Where the symbols take the nodes:
χ: q371->q615, q458->q683, q504->q389, q772->q969, q321->q485, q166->q55, q26->q706, q84->q621, q295->q504, q589->q978, q924->q321, q362->q236, q503->q456, q862->q271, q340->q589, q137->q84, q278->q369, q485->q362, q331->q35, q55->q278, q236->q862, q369->q458, q901->q603, q240->q122, q328->q166, q271->q328, q978->q901, q836->q618, q877->q137, q706->q213, q456->q924, q389->q631, q310->q982, q27->q877, q621->q836, q615->q717, q603->q409, q409->q240, q439->q513, q513->q772, q683->q340, q982->q331, q122->q882, q969->q371, q882->q503, q717->q295, q213->q27, q631->q26, q618->q310, q35->q439
β: q371->q589, q458->q295, q504->q369, q772->q901, q321->q621, q166->q26, q26->q166, q84->q485, q295->q458, q589->q371, q924->q836, q362->q137, q503->q310, q862->q27, q340->q615, q137->q362, q278->q389, q485->q84, q331->q122, q55->q631, q236->q877, q369->q504, q901->q772, q240->q35, q328->q706, q271->q213, q978->q969, q836->q924, q877->q236, q706->q328, q456->q618, q389->q278, q310->q503, q27->q862, q621->q321, q615->q340, q603->q513, q409->q439, q439->q409, q513->q603, q683->q717, q982->q882, q122->q331, q969->q978, q882->q982, q717->q683, q213->q271, q631->q55, q618->q456, q35->q240

The rows follow the links: the fewer symbols apart two nodes are, the more alike their rows tend to be.

Each row, then its node:
-43 899 -144 192 -331 -786 -329 -224 -410 -261 636 -95 162 -141 520 -210 -799 -287 -352 311 100 -63 186 878 -566 -411 229 79 208 137 154 233 -218 -105 90 520 -827 400 -77 75 535 -41 64 451 -112 -497 -244 -333 -52 -164 -333 219 207; node q772
359 -247 -113 463 269 -100 37 -100 -33 773 171 598 174 -288 -328 631 567 315 210 450 470 -473 372 -419 137 486 -328 -41 -172 -262 -231 -848 926 59 -451 12 42 -29 -499 467 416 -224 68 5 -420 363 796 -80 471 -62 91 220 -266; node q504
329 -332 326 315 -645 935 188 439 -1 -59 -59 781 -350 330 -7 637 192 558 247 43 569 19 -301 -333 805 342 -358 418 -352 140 -519 -520 735 -51 -19 -414 -448 -438 -53 -337 -8 -393 134 -44 -122 245 -517 396 346 -181 -19 113 -847; node q706
158 128 -203 324 245 -784 139 -317 -78 361 521 373 215 -230 -165 -33 339 158 349 553 467 -502 501 92 -384 337 -420 -244 29 -519 91 -537 646 -35 -645 283 138 451 -728 514 736 173 -96 156 -346 39 1110 -375 273 -48 80 286 -246; node q717
-314 643 -514 328 3 -556 526 -320 -278 -505 416 -301 424 -139 258 -285 -156 20 323 19 -161 44 850 757 -877 -18 18 -79 527 -475 43 322 -42 97 0 223 238 678 -202 398 358 805 -6 -51 391 321 202 97 -193 -238 135 -416 559; node q862
-102 -171 -328 59 -18 123 -148 412 -305 -375 -341 -366 16 -107 163 392 -489 -327 -412 -153 -108 484 -15 -186 -402 -768 609 489 98 826 -218 168 -451 -359 154 238 -630 -239 788 -632 -268 408 314 39 229 -51 -1226 383 -216 -495 -119 41 213; node q924
-72 -718 -236 -171 494 134 -250 361 -22 147 -873 -469 -173 -81 -243 426 6 -372 -334 -172 -194 333 -221 -659 -195 -551 498 286 -63 846 -71 -26 -619 -394 -147 19 -219 -484 820 -603 -592 286 262 -104 8 -185 -740 286 -201 -282 84 69 209; node q503
-279 -350 240 -267 -392 171 630 182 26 -440 -34 -262 -367 700 27 -922 88 152 822 -663 -201 462 -460 192 169 268 -410 -137 -56 -389 85 941 -240 33 169 -340 526 -83 151 -308 -434 340 -221 -573 693 -49 -187 130 -600 73 69 -291 -456; node q137
195 21 887 -264 -519 -1 42 71 52 82 248 289 -546 617 45 -780 -12 135 433 -73 323 -6 -757 99 498 469 -602 -196 -312 -414 204 436 116 -49 -110 -369 4 -7 -399 -125 63 -640 -319 -133 -162 -629 474 -568 16 260 -257 292 -1084; node q978

Each walk starts at a row. The symbols on each line, taken left to right, move it on to the next node.
Answer with the node's row; about right is enough.
---
-133 152 -405 177 -128 1 -57 220 -432 -593 -113 -449 22 -40 418 278 -508 -256 -381 -50 -123 579 196 187 -594 -635 616 340 292 651 -291 399 -392 -371 143 296 -748 -44 638 -504 -184 589 378 34 266 -87 -1137 356 -252 -478 -169 -117 245
χ β β β β χ χ χ β χ: -244 -235 539 -227 -738 439 673 299 -20 -592 -119 110 -418 779 86 -566 93 299 766 -678 112 470 -504 121 220 375 -570 -12 -176 -342 -114 693 -67 -30 281 -462 147 -140 2 -459 -319 83 -133 -675 501 -144 -376 127 -514 -18 -139 -226 -683
β β χ β χ β χ β: -251 644 -462 258 -294 -429 275 -53 -434 -741 332 -407 261 12 394 -80 -541 -166 205 -75 -167 301 495 752 -871 -444 236 202 535 178 -107 455 -382 -145 156 372 -350 376 306 -177 225 791 255 2 587 120 -664 181 -455 -426 -93 -201 449
---
-11 792 -250 237 -239 -1018 -121 -327 -465 -142 742 39 70 -88 375 -404 -599 -186 2 291 184 -246 309 887 -776 -253 21 -55 210 -142 165 189 155 -129 -149 528 -660 680 -374 238 753 43 8 280 -192 -477 190 -572 25 -121 -291 255 62
β β β β β χ χ χ β χ: 40 911 -141 39 -351 -422 -460 -173 -245 -315 371 -225 110 -254 599 93 -928 -389 -590 155 -137 4 137 735 -489 -591 543 114 182 383 49 142 -343 -150 254 501 -962 298 48 -99 433 -182 166 454 -218 -444 -575 -292 100 -120 -344 206 444
β β β χ β χ χ χ χ: -5 626 -149 292 -60 -1124 21 -429 -365 -12 692 144 168 -158 155 -365 -288 -71 158 363 355 -323 390 757 -647 -23 -262 -259 183 -435 202 74 320 -69 -498 415 -325 547 -608 396 833 174 -69 175 -137 -350 666 -504 122 -84 -164 225 -113
---
-106 -522 -246 -56 212 69 -187 406 -68 -127 -714 -554 -158 -168 30 435 -213 -335 -371 -144 -232 347 -35 -409 -285 -658 639 390 5 988 -153 7 -554 -431 23 144 -437 -362 816 -695 -474 309 349 -36 87 -166 -992 303 -193 -395 -53 85 72
β β β χ β χ χ χ χ: -255 407 -518 292 -238 -291 122 76 -408 -696 100 -413 55 43 453 56 -533 -208 -135 -77 -188 478 383 533 -851 -611 418 305 277 396 -233 335 -436 -290 113 399 -652 107 515 -416 -18 690 320 -8 396 -80 -1027 320 -410 -503 -226 -173 409
χ β β χ β χ χ: -413 -310 252 -484 42 -6 463 45 44 -299 -320 -403 -226 535 -90 -851 295 21 676 -545 -378 424 -310 35 -7 151 -262 -214 125 -381 137 903 -512 113 138 -435 871 60 288 -195 -506 490 -188 -578 634 -96 -56 38 -587 141 70 -430 -152
---
7 -176 462 -27 -972 730 573 442 -81 -581 100 326 -526 763 147 -219 31 401 723 -424 330 459 -520 -29 513 341 -492 230 -169 -121 -303 367 303 -37 142 -433 -280 -320 40 -482 -276 -177 -105 -388 369 18 -541 247 -204 -150 -133 -138 -897
χ β χ β β χ β: 200 -188 449 204 -810 931 409 458 -76 -299 57 669 -461 514 102 247 -30 474 453 -174 387 248 -507 -257 725 408 -403 355 -302 1 -454 -113 416 -92 130 -390 -406 -411 9 -504 -97 -392 47 -217 172 125 -632 346 83 -179 -101 8 -874
χ χ β β χ χ β χ χ: -353 707 -618 308 -215 -648 394 -274 -418 -675 415 -299 290 -25 368 -161 -398 -65 269 -110 -191 143 778 833 -1029 -286 80 70 529 -269 39 308 -176 -78 81 368 -104 575 4 154 307 875 156 -43 473 243 -275 141 -385 -293 -38 -309 408
---
438 -329 147 362 -319 794 129 325 36 186 -7 766 -141 -21 -145 851 338 502 153 166 480 -124 -167 -556 812 392 -362 230 -307 123 -489 -873 792 -30 -151 -262 -548 -497 -45 -135 135 -447 36 -80 -268 409 -217 332 480 -178 5 236 -583
β β χ β β χ β β β: -261 667 -656 311 155 -444 388 -437 -47 -231 449 -54 544 -261 148 -96 47 98 280 74 -181 -201 931 611 -641 81 -112 -199 445 -553 97 -4 175 218 -5 206 424 660 -287 685 480 601 97 -25 345 535 468 93 -134 -44 223 -364 714
χ β β χ β χ χ β χ: -118 441 -511 311 254 -291 240 -455 117 -69 378 124 713 -392 -25 136 217 191 131 267 -113 -348 881 343 -486 224 -55 -211 381 -546 123 -365 274 352 22 186 685 500 -466 751 398 410 -65 140 187 761 667 106 188 121 330 -379 709
---
-106 -916 391 -522 417 -419 41 134 16 486 -537 -310 -478 525 -492 -696 599 -170 422 -187 64 153 -557 -331 18 246 -367 -306 -324 -142 235 632 -285 -160 -485 -247 521 -151 134 -277 -361 46 -146 -490 33 -613 583 -418 -229 162 -91 214 -657
β β χ β β χ: -130 -1161 8 -394 763 -134 -192 268 -2 489 -876 -565 -258 98 -520 -145 465 -314 74 -95 -146 311 -346 -799 -50 -166 178 -81 -277 436 107 244 -424 -399 -305 -66 405 -381 525 -492 -697 271 116 -287 -57 -230 169 -56 -200 16 59 126 -158
β χ β χ β β χ: -137 -1014 -67 -274 740 -15 -251 343 49 373 -881 -668 -267 -7 -388 261 273 -400 -136 -175 -199 309 -250 -870 -100 -399 372 127 -180 738 -37 96 -536 -450 -274 19 100 -537 819 -513 -662 357 269 -276 -43 -116 -313 31 -135 -167 -1 110 -44
---
379 397 440 15 -596 693 -273 30 263 101 356 795 -223 114 116 301 -210 378 -250 162 298 -321 -414 13 1056 331 -238 114 -295 -232 -122 -533 547 259 328 -203 -379 -131 -562 215 315 -1090 -173 346 -352 -117 98 -82 453 333 -64 273 -349
β β β χ χ χ β χ: 421 369 120 91 -221 639 -329 -97 397 277 362 653 269 -325 38 735 104 372 -303 361 29 -571 78 -126 817 253 -49 91 -132 -262 -142 -967 613 360 297 -182 -51 -188 -537 452 274 -870 -86 455 -368 428 260 121 575 293 125 71 125
β β β χ χ χ β: 27 485 -325 300 266 -51 199 -404 313 120 233 226 641 -538 -97 394 380 192 -39 318 -113 -512 840 93 -15 226 -36 -124 224 -567 111 -656 498 512 26 4 593 377 -557 827 358 -8 -4 189 8 709 781 199 269 164 438 -266 653
---
236 329 -241 254 253 244 -27 -393 419 245 279 450 553 -538 -127 582 250 332 -247 310 3 -512 663 -82 328 350 -38 -23 97 -432 -64 -796 545 520 75 -62 396 228 -639 810 428 -331 -25 336 -189 767 549 91 493 303 316 -212 605
β β β χ β χ χ χ χ β: 181 7 -120 434 398 -381 130 -264 -72 523 257 506 153 -277 -283 306 545 238 196 492 387 -520 481 -137 -107 502 -400 -180 -36 -364 4 -729 837 139 -671 123 111 250 -558 506 578 -78 -66 -64 -380 251 1090 -170 387 -67 161 210 -223
χ β χ χ χ χ χ β χ β: 257 83 770 -154 -719 261 -96 118 39 109 390 558 -566 510 75 -581 -215 295 289 -21 291 -115 -683 132 806 457 -490 -72 -386 -377 79 193 361 22 53 -312 -212 -81 -457 -53 108 -815 -315 42 -215 -572 283 -399 156 195 -256 311 -847
---
452 -385 -74 375 192 225 -49 -32 129 573 42 700 40 -231 -300 820 609 458 77 406 447 -373 198 -553 438 484 -346 112 -183 3 -305 -1022 935 94 -460 -75 8 -204 -353 203 328 -335 -24 65 -435 406 479 123 518 -55 115 245 -377
β χ χ χ χ χ β χ: 38 347 -171 359 80 -960 71 -383 -383 282 592 287 173 -86 -10 -308 80 62 320 515 279 -373 411 377 -611 242 -358 -188 173 -527 179 -181 506 -89 -603 337 -68 647 -670 519 806 244 -100 80 -286 -95 928 -478 134 -45 -83 214 -141
β β χ β β χ β β β: 467 306 340 74 -392 777 -266 -19 289 262 377 766 38 -177 107 478 -82 520 -330 270 210 -367 -194 -114 975 333 -91 180 -215 -170 -32 -730 564 380 304 -208 -183 -163 -557 367 220 -1058 -130 441 -403 278 139 27 582 396 -7 125 -94
---
-27 -686 633 -404 40 -371 159 -6 -90 357 -209 -158 -578 587 -292 -968 421 -64 501 -186 130 72 -726 -169 172 386 -575 -336 -388 -293 276 669 -91 -154 -404 -206 431 -79 -123 -214 -169 -86 -330 -506 -131 -570 609 -572 -257 211 -148 231 -911
β χ χ β χ χ χ χ: -88 -1126 258 -527 635 -295 -12 129 121 479 -749 -451 -310 236 -549 -486 593 -188 216 -225 -22 179 -581 -719 -59 -3 -174 -231 -214 233 305 473 -371 -313 -468 -125 500 -278 343 -367 -556 207 -179 -540 -126 -485 446 -305 -169 149 110 197 -473
χ β χ β χ β χ χ: 60 694 -225 -19 -79 -150 -548 -101 -159 -242 150 -346 184 -359 427 223 -864 -372 -870 154 -228 125 27 419 -263 -719 707 212 185 650 119 104 -606 -92 399 292 -821 152 246 -256 59 -178 236 540 -155 -289 -762 -98 -22 -41 -243 183 652
